[128 = 0]
[138 110 114 105 130 159 129  89 103 116 132 123 170 113 139 178 123  95
 134 159 126 149 102 132 133 168 116 145 135 122 167 139  90 121 114 120
 143 148 162 121 120 120 128 147 111 112 107 135 120 183 134 105 163 102
 144 151 110 146 120 129 110 136 132 122  91 166 126 127 123 151 196 142
 133 107 154 114 133 164 132 153 137 168 117 143 145 139 137 132 133 167
 132 166 116 128  92 164  57 146  98 106 142 196 133 129 145 191  98  92
 143 125 130  80 117 160  92 158 116 110 144 139 115 126 112 122  97 157
 123 170 149 198 136 134 132  84 103 114 168 128 129 104 121 146 126 134
 121 123 152 103 240 142 161 113 148  87 143 119 101 149 139 138 140 113
 125  88  41 132 114 145 132 146 107 109 122 103 193  98 100 129  87 108
 113 100 172 178  91  89  94 131 110 110 109 199 115 185 139 105 132 142
 198 152 159 114 154 140 119 133 140 140 149  87 123 146 134 142  89 151
 120 120 117 136 135 158 127 140 117 109 158 136 104 163 170 136 161 116
 130 129 146 161 140 144 119  72 151 115 163 122 111 138 121 120 166 120
 172 137 141 110 127 137 114 134  79 198 131 128 136 144 147 123 106 131
 121 148 159 143 165 147 136 125 130 132 126 109 132 129 134  76 146  94
 159 134 128 166 113 137 114 148 123 118 104 137 119  85  99 178 116 141
  68  85 114 129 161  25]	(31)
[180 162 148 131 114 126 112 122  98 124  89 128 135 101 113 142 153 160
 128 149 127  91  96 127 128 161  81 102 157 129 142 107 110 133  94 100
 130 153 165 127 111  74 123 149 109 142 117 123 143  98 127 103 136 135
 106 101 112 119 148 130 135 136 102 122 107  96 128 151 115 131 124  74
  87 141 134 146 121 126 113 131 132 127 172 142 163 137 105 114 100 161
  95  89 123 141 124 119 194 125 134 129 122 172 145 164 139  33 146 113
 136 120 152  76 110 139  79 114 124 132 171 115 116 166 143   2 134 134
 162 181 152 186 128 161  82  78 124 152 155 137 114 104 123 114 121 121
  75  93  88 153  98 140 118 187 123  75 156 119 126 115 122 106 128  75
 122 159 190 168 146 123 140 161 150 100 176  73 167 111 124 124 133 135
  88  98 194 183 120 176 124 114 131 122  96   1 133 156 150 107  71 149
 207 102  44  74 168 123 132 118 107 209 142 163 153  73 114 113 190 147
 126 129 123 133 121 130 126  97 172 180 138 119 115 142 179 137 123 124
  82 117 151 143  99 119 136 108 128  42  64 129 148 164 143 133  78 143
 125 153 140 120 127 107 103 139 129 153 130 130 148  75  96 115 165 168
 149 128 123 133 149 121 167  88 159 152 124 132  55 185 157 109 124  99
 151 145 138 159 125 112 153 105 109 160  95 126 130 106  90 135 123 149
 135 128 153 127 162  97]	(35)
[146 179 159 162 152 106 138 151 150 159  90  93 119 110 134  79 139 175
 112 116 119 103 135 120 117  62 120 111 125 155 108 114 153 135 114 138
 122  99 121 136 146 136 147 108 134 158 143 124 133  72 137 153 113 157
 133 119 133  85 102 126 156 138 126 127 164  89 117 147 110 115  62 185
  97 163 120 158 112  87 159 118 119  99 159 105 140 110 103 130  85 109
 110  98 102 146 150  84 226  95 162 142 112  49 112 101 116  62 131 154
 128 116 137 171 145 111 141 110 144 138 112 128 116 138 158  60 184 118
 131 138 125  54 125 145  97 156 144 158 108 120 128 145 141  97 141  77
 100 104 147 139  53 116  88 163 109 153 103 120 154 109 116 132  95 142
 113 143 200 150 164 117  94 105 129 105 126 115  48 148 161 151 185 127
 131 143  86 118 166 186 154 137 166 170 122   1 140  78 112 158  91 122
  96  82 134 120  94 101 124 116 114 178 119 173 142 114  78 119 156 121
 146 155 134 123 118 108 156 119 157 157  97 121 181  87 106 133 111 146
  92 154 122  86 112 122 116 170 128 154  42 123 160  91 143 149  86 128
  95 111  84 136 124  99 135 110 187  63 122 143 127 115 105 116 159 154
 152 101  70 109  92  40 118 120 112 109 127 191 112 144 133 171 116 139
 102 113 111 115 167 156 146 103 145 147 134 111 126 177 146 110 161 124
 171 127 132 125 109 200]	(27)
[102  58 109 112 105 152 125  94 122 124 174 166 119 154 115 228 132 103
 151 141 123 180 128 139 132 160 119 130 110  85 140 169 100 112 110 125
 151 151 118 125  96 157 104 159 150  58 123 131 120 206 106  87 139  92
 128 138 108 200 173 128  94 124 149 120  77 216 153 101 158 146 217 121
 170  96  64  87 150 165  74 147 128 175  75 161 125 139 178 139 177 135
 209 172 146 131  86 157   1 178  87  78 179 243 138 111 124 255 134  92
 111 124 115 113  90 161  98 153 111 136 145 146 137 112  92 165  61 138
 103  97 121 156 130 132 195 119  80  82 156 136 148 104 136 184 100 197
 208 138  97 105 254 128 187  78 164 144 142 129  70 198 158 141 167 123
 191  96  30 118  73 146 178 143 122 161 136 138 198 125  78 117  51 155
 157 115 196 135  69  42  94 139  74  91 120 255 130 176 133  79 178 113
 156 202 213 161 160 153 111 129 158   1 149  47 113 165 173 150 107 140
 105  89 109 141 146 161  86 153  86  90 173 122  61 175 148 128 158  96
 185  77 130 178 157 142 138  64 143 182 250 127  59 142  87  49 180 127
 164 121 189 129 146 146 127 122  82 188 148 110 132 160 180 136  72  90
 121 168 230 157 171 255 141 166 140 140 144  68 158 155 108  98 132  95
 180 166 141 138 103 149  98 157 105  70 115 153 133  76 111 183  82 145
  57  71  96 131 154  56]	(31)
[133  91 149 138  70 120 106  58 128  70 143 121 149  89 120 107 132 114
  80 184 136 121 102 116 123 124 128 157 165 162 126  69 133 106 180 119
  90 153 193  89  96 187 132 174 102 109 183 122 103 188 108 119 117 122
 151 130 135  90  95 168 106 108 149 149 110 216 138 110 123 136 166 138
 110 179 120 110 108 117 143 137 141 125  92 107 138  98  71 120 165 110
  58  98  64 172 114 147 120 146 103 136 141 128 117 203 157 195 123 136
 135 148 150  83 136 177 180 135 121 125 166 190 112 142 136 149 131 138
 161 162 145 194 137  87  56  71 165 150 160 113 147 110 146 148 149  77
 101 118 122 122 188 157 170 165 117 110 105 122 150 127 151 107 121 163
 142 164  79 117 122 126 110 154 152 106  96  83 212  70 128 124 139 120
  69 103 133 131 129 154 134 109 147 107 110 156  71 156 157 141 107 194
 170 119 137  87 141 118 145 128 131 105 150 137 143 136 135 124 131 112
 130 140  95 110 142 152 137 116 118 103 125 153 139 140  76  96 105 129
 136 162 150 112 144 158 131 103 128 173 190 125 116 119 106 170 143 105
 154 144 121  87 157 137 102 118  94 139  99 137 136  91 129 107 152 176
 147 141 145 127 126  28 134 118 116 147 174 142 142 112 118 146 148  92
 108 126 127 160 105  39 157  83 145 112 118 140 131 180 114 160 132 113
 114 151 110 115 131  65]	(27)
[184 175 170 126 138 132 123 122 109 168  86 133 109 120 112 154 148 153
 159 139 127  78 127 115 135 127 113  84 112 138 147 130 122 143  60 113
 137 147 115 135 111  65 141 120 125 139 104 118 151  68 137 106 139 163
 101  98  95 126 175 120 136 152 110 112 136  61 128 158 141 118 113  93
 112 118 119 166 130 114 122 119 124 107 159 143 146 139 129 135  75 168
 158  96 123 138 109 110 166 125 141 122 120 149 143  91 118  50 135 103
 127 107 149 104 116 131  77 113 124 136 154 101 136 157 136  22 109 130
 123 142 130 144 141 169 147 133 108 130 124 140 115 119 122  93 105 149
 112  98  87 135  80 123  98 173 143 121 130 122 108 157 126 134 120  89
 126 141 176 166 120 127 158 134 147  97 183 100 143 149 117 137 145 149
 141 129 180 179 135 166 115 138 128 134 110  63 177 129 136 114  97  97
 171 103  42 105 168 132 119 116 102 171 139 172 140  97 110 124 153 148
 135 118 126 118 127 124 108 119 166 173 121  99 138 128 186 149 131 108
  72 111 128 148 112 104 124 120 130  41  24 114 127 148 139 108 113 153
 126 142 126 150 104 103 139 138 147 114 141 115 143 132 104 122 143 133
 149 115 118 136 148 137 157  99 162 124  99 125  66 168 144 117 129 165
 162 137 137 147 149 127 118 139  97 164 104 122 116 100 108 121 127 143
 149 107 181 148 150 115]	(31)
[145 195 146 143 180 122 148 140 147 157  90 121 107 125 141 143 141 197
 137  79 114 139 147 135 128  91 111 106 118 128 126 159 148 150  70 160
 153  94  71 162 152 100 142  85 127 145  81 119 156  77 146 143 119 157
 129 120 139 127 147 108 165 150  80 110 157  55 100 145 125 116  89 198
 121 126 141 173 118 115 158 111 129 127 185 139 142 131 150 143  70 125
 163 138 142 139 110  86 168  88 178 122 114  60 111  89 104  57 132 136
 126 116 124 171 132 103  85 111 152 137 116  91 128 125 153  34 165 124
  86 114 115  27 109 160 120 178  94 140  86 124 130 139 144 100 133 144
 131 147 161 128  93 106  94 158 130 159  99 115 135 144 119 147 100 117
 101 119 158 133 141 130 120 100 116 112 144 133  19 167 139 137 128 129
 162 153  76 153 172 166 149 178 139 188 115  14 179  86 107 101  99  58
 114  84 116 134  97 134 125 108 121 168 116 128 127 139  81 127 135 147
 126 143 139 122 124 100 146 126 171 178 104 112 159  90 159 162 142 159
  77 122 100 105 113 114 130 159 147 121  39 131 144 102 134  96 107 136
  88 105  96 157 117  84 165 101 194  77 153 140 130 159 127 142 131 127
 136 105  93 121  94 137 114 146 121  78 113 155 110 172 142 149  84 169
 153 102 119 117 181 178 121 128 150 148 134 118 110 127 134 103 149 152
 148 102 152 144 138 196]	(31)
[166 174 163 138  98 114 118 135 113 130  96 123 117 107 112 122 151 175
 128 141 135  93 112 117 115 135 106 107 152 141 126 108 142 130 104 103
 121 140 134 127 115 105 124 144 126 146 136 113 138  81 123 119 122 141
 115  94 124 107 135 139 145 130  95 125 131 129 133 135 102 113 104 105
  93 160 107 122 121 108 123 123 126 110 154 132 147 118  87 120 116 129
 107  90  92 142 137 118 189 118 128 118 139  85 127 132 131  43 163 133
 118 129 155 104 123 137 109 109 129 142 161 130 122 152 161  87 160 108
 162 156 136 134 133 151  93 106 126 154 126 132 135 121 138 119 117 135
  99 109 110 151  74 131 116 193 121 148 112 121 135 106 128 113 117 112
 132 172 183 159 136 121 136 145 154 111 149  75 157 124 136 142 153 146
 100 119 153 144 135 181 147 123 144 131 108  16 144 124 126 139  82 139
 145 103  92 114 160 116 133 118 117 192 137 171 154 110 125 117 184 137
 136 132 119 138 122 122 136 104 159 158 123 124 141 117 118 123  97 116
 104 126 137 126 124 120 127 131 122  97  72 137 149 130 133 143  80 136
 110 135 116 118 139 102 112 128 162 131 115 132 140 101  79 117 167 142
 152 126 142 124 134  72 153 107 147 149 117 164  88 166 141 139 124 124
 116 150 134 126 133  86 170 105 123 147 116 127 137 136 114 117 127 123
 156 158 163 116 129 148]	(35)
[120 140 153 167 152  97 131 132 172 168  98 119  91 129 132  79 117 166
 120  95 132 102 153 119 125  53 124 103 129 147  98  99 174 131 145 155
 113 100  90 137 140 131 157 102 151 126 155 132 123  52 119 163  97 149
 130 111 138  86 132 117 154 118 138 140 170  86 123 140 132 103  71 183
 121 170  81 170 105  90 164 103 115  78 134  99 119  98 115 133  65  85
 103 102  91 172 144  79 182 103 163 157 137   1 110  97 108  81 138 154
 109 135 124 196 169 108 155 120 128 158 106 137 130 119 169 103 181 100
 133 106 111  33 114 141 119 188 120 152  92 119 137 144 154  91 136  88
 135 143 116 136  71 107  86 166 118 157  70 131 145 144 129 140  94 144
 136 147 174 121 137 111 106  96 140 127 113 136  53 150 169 156 192 148
 160 161  55 134 196 186 163 151 156 152 154  85 153  70 117 182 119  81
  74 117 121 174  50 120 119 120 118 128 104 154 132 135  89 113 142 106
 141 153 136 110 137  99 148 126 136 153  85 119 173  85  55 120 116 149
  97 135 112  81 129 117 120 195 112 182  63 117 139  80 123 132 120 126
  89 113  95 154 118  97 161 110 188  53 117 133 111 143 124 119 153 137
 157 109  72 115  74  70 114 128 127  96 136 174 126 135 114 193 116 160
 116 100 104 107 163 126 114 101 155 138 161 109 122 206 162 103 145 111
 186 160 149 133 101 207]	(27)
